Rows, each followed by one of two labels for a hidden trait (new trait and labels in each part):
In the rows, zero is written as 100.
[ 79  84  96  97  96  99 114 102 100  89 101 103 115 118  94 113 138 111
 101 114 100  97  98 109 103]	(25)
[ 95  77  91  91  78  96 109 110  88  88  94  92 106 121  98 101 102 124
 112 105 109  97  96  99 127]	(25)
[ 94 113 114  99 114 104  98 103 107 111  96 111 104  68 100 117 130  87
  84  96  89  91 102  91  51]	(22)
[ 80  82  95  93  84  99 119 108  94  84  92 100 118 117  96 112 148 119
 102 108 104 102  95 108 105]	(25)
[ 95  97 110  96 113  97  93 102 105 110  98 107 100  94  92 120 119  91
  92 103  99  75 102  83  73]	(25)
[ 92  97 111  97 116  95  92  99 108 108  98 107 100  98  89 124 125  95
  92 106  98  73 102  85  77]	(25)
[ 88 120 119 104 115 107 101 101 112 110  93 116 109  58 103 125 155  79
  77  94  86 100 101 100  40]	(22)
[ 86 101 117  98 114  99 100 100 109 109  93 112 108  86  95 134 160  90
  85 102  93  77 100  89  64]	(25)
[ 91 103 123 104 132  99  96  89 118 114  95 118 108  81  87 146 172  80
  84  95  91  71 101  86  47]	(22)
